Below are the code and all the weights of a small trained network. Each question names an input and a class and asks about switching units off, where a switched-off unit gives its printed mean instead of its output.

import numpy as np


def w(rows, s, z=0):
    codes = np.array(rows[::2]) - 128.0
    scale = np.full(codes.shape[1], s)
    scale[-1] = z or s
    return codes * scale


def f(y):
    return np.maximum(y, 0)


def log_softmax(a):
    a = a - a.max(-1, keepdims=True)
    return a - np.log(np.exp(a).sum(-1, keepdims=True))


def net(x, mask):
    res = np.array(x, float).reshape(1, 8) / 4 @ E
    y = f(res @ A[0][:, :-1].T + A[0][:, -1])
    res = res + np.where(mask, y, B[0][:, -1]) @ B[0][:, :-1]
    return log_softmax(res[-1] @ U[:, :-1].T + U[:, -1])


A, B = {}, {}
E = w([
[122,166,115,154,148,98,166,112,69,100,60],'x0',
[67,191,77,144,113,163,119,120,115,122,244],'x1',
[67,141,64,106,112,151,85,100,129,129,72],'x2',
[139,124,171,176,129,181,90,130,169,58,177],'x3',
[152,131,149,144,150,133,100,70,129,166,169],'x4',
[174,184,136,105,114,88,137,153,136,71,134],'x5',
[201,87,54,100,194,179,106,125,113,124,154],'x6',
[113,135,113,64,88,16,77,106,126,153,173],'x7',
],0.011)
A[0] = w([
[127,118,124,86,125,68,116,75,119,166,125,151],'N1',
[83,88,142,28,130,44,129,52,114,211,117,188],'N2',
[126,125,104,171,180,218,189,92,58,99,143,147],'N3',
[83,226,140,115,117,122,77,103,148,56,194,227],'N4',
[91,142,197,140,106,114,79,148,115,173,160,224],'N5',
[120,59,101,101,155,182,138,148,99,143,85,128],'N6',
[67,141,123,144,131,150,145,208,124,147,76,187],'N7',
[106,65,91,1,112,158,90,88,127,187,110,177],'N8',
[157,173,134,197,154,158,168,115,100,97,156,211],'N9',
[168,89,178,119,111,99,124,151,189,111,143,196],'N10',
[20,161,124,101,62,55,164,149,113,87,26,232],'N11',
[168,154,107,133,165,99,161,166,143,28,69,120],'N12',
[130,98,70,113,157,104,119,90,82,191,145,253],'N13',
[101,144,63,114,93,127,121,174,118,169,103,59],'N14',
[59,105,160,174,90,135,132,114,136,216,157,178],'N15',
[97,154,70,120,95,162,87,118,138,134,144,136],'N16',
[160,98,167,82,123,140,151,150,65,148,68,48],'N17',
[247,140,129,89,185,114,86,78,85,141,140,87],'N18',
[85,56,139,160,93,161,127,114,149,152,127,177],'N19',
[146,99,155,157,185,173,97,77,160,150,204,152],'N20',
],0.01,0.0027)
B[0] = w([
[173,150,116,88,185,108,83,114,122,152,88,177],'N1',
[151,133,122,96,231,112,125,101,169,179,63,215],'N2',
[110,158,141,175,178,207,132,75,114,131,84,197],'N3',
[108,114,70,101,82,134,7,154,140,103,159,214],'N4',
[141,157,89,185,138,137,146,107,135,123,133,179],'N5',
[137,134,133,143,128,127,101,88,148,181,130,177],'N6',
[170,123,104,182,152,125,118,111,136,101,157,181],'N7',
[151,128,157,97,142,102,92,105,187,197,77,203],'N8',
[129,155,133,151,167,155,122,123,130,142,154,182],'N9',
[183,150,136,120,86,139,144,161,109,108,198,174],'N10',
[115,137,119,163,144,119,122,209,11,93,131,248],'N11',
[124,123,131,138,138,131,198,139,130,95,163,188],'N12',
[152,135,101,120,149,122,79,101,122,123,99,191],'N13',
[127,135,173,166,156,80,168,123,115,118,77,168],'N14',
[101,141,125,189,196,173,131,110,149,102,152,188],'N15',
[137,158,128,117,117,127,65,96,150,147,127,179],'N16',
[86,117,104,107,40,117,47,173,87,110,171,168],'N17',
[119,138,140,107,135,71,121,186,105,147,139,185],'N18',
[150,161,131,160,164,119,164,131,152,118,142,173],'N19',
[146,140,103,134,112,127,131,182,106,109,116,197],'N20',
],0.011,0.017)
U = w([
[35,51,195,119,26,124,123,94,121,127,128,32],'0',
[196,58,202,112,82,51,192,179,218,73,223,106],'1',
[70,191,69,198,75,171,84,198,85,3,206,218],'2',
[152,145,99,62,179,112,61,31,241,181,107,163],'3',
[125,167,164,240,232,184,186,114,126,109,80,115],'4',
[162,110,94,61,143,24,93,221,63,118,105,141],'5',
[53,94,137,99,27,134,174,80,159,106,121,5],'6',
],0.0076,0.0023)

Each question gives the input, the list of numbers given to net, and the class t.
The units are the neurons (one row each of A and B). Each row of codes is followed by its name. A weight is (code - 128) times the scale printed after its matrix; where a second scale follows, it is the last column's (A, B and U).
mask holds one flag per neuron, in row order. A switched-off neuron (its flag False) gives its mean, the last column of its row in B, instead of its output. The means were averaged over made-up inputs and are rounded, as every weight is.
A unit's drop is (log p(t) with every unit on - log p(t) with that unit switched off) / (log p(t) with every unit on - log p(t) with every unit switched off).
The circuit of an input: a set's keep is (log p(t) with only the set's units on - log p(t) with every unit switched off) / (log p(t) with every unit on - log p(t) with every unit switched off). Starting from the 12 units with the biggest drops (on a tie, the unit counted first), units are removed one at a time, each time the one whose removal leaves the highest keep (on an exact tie, the one counted first), for as long as the keep stays at least 0.8.
circuit, biggest first: the units of the circuit, biggest drop first
k most important neurons: the k neurons with the biggest drops, biggest first
drop of u: that unit's drop, to one decimal
input [-2,-5,4,6,7,-6,-6,3], class 4: 4 most important neurons	(N15; N19; N5; N4)
input [5,-1,8,7,7,8,1,-3], class 2: 2 most important neurons	(N4; N2)
input [-1,7,6,-2,-6,-4,1,-1], class 3: most important neuron	(N16)
input [5,-1,2,-3,-3,8,2,-6], class 2: 4 most important neurons	(N17; N2; N8; N11)
input [1,5,-6,-3,-2,3,7,-1], class 4: 2 most important neurons	(N4; N3)
input [-4,2,2,6,0,2,6,7], class 5: 2 most important neurons	(N20; N18)
input [1,-1,-5,1,8,-1,6,3], class 5: 2 most important neurons	(N18; N20)
input [-1,-3,-8,-4,-8,-6,7,3], class 3: 4 most important neurons	(N11; N6; N8; N20)
input [3,-2,-1,6,2,2,-1,0], class 2: 2 most important neurons	(N2; N8)
input [5,-4,5,8,-5,1,-4,-4], class 2: 2 most important neurons	(N2; N11)
input [5,-7,-2,-6,6,1,5,8], class 3: 2 most important neurons	(N2; N8)
input [-8,-3,-3,-6,2,3,2,0], class 3: 3 most important neurons	(N11; N8; N2)
input [-4,0,4,6,0,-5,3,0], class 3: 2 most important neurons	(N11; N8)
input [5,-7,-7,6,1,-5,7,4], class 5: circuit, biggest first	(N18)
input [-5,6,6,0,-2,-6,3,2], class 3: drop of N16	0.0
input [-3,-6,-8,5,1,7,-2,-7], class 1: drop of N11	0.2
input [-7,3,-4,-6,-6,6,2,-3], class 1: drop of N4	0.1
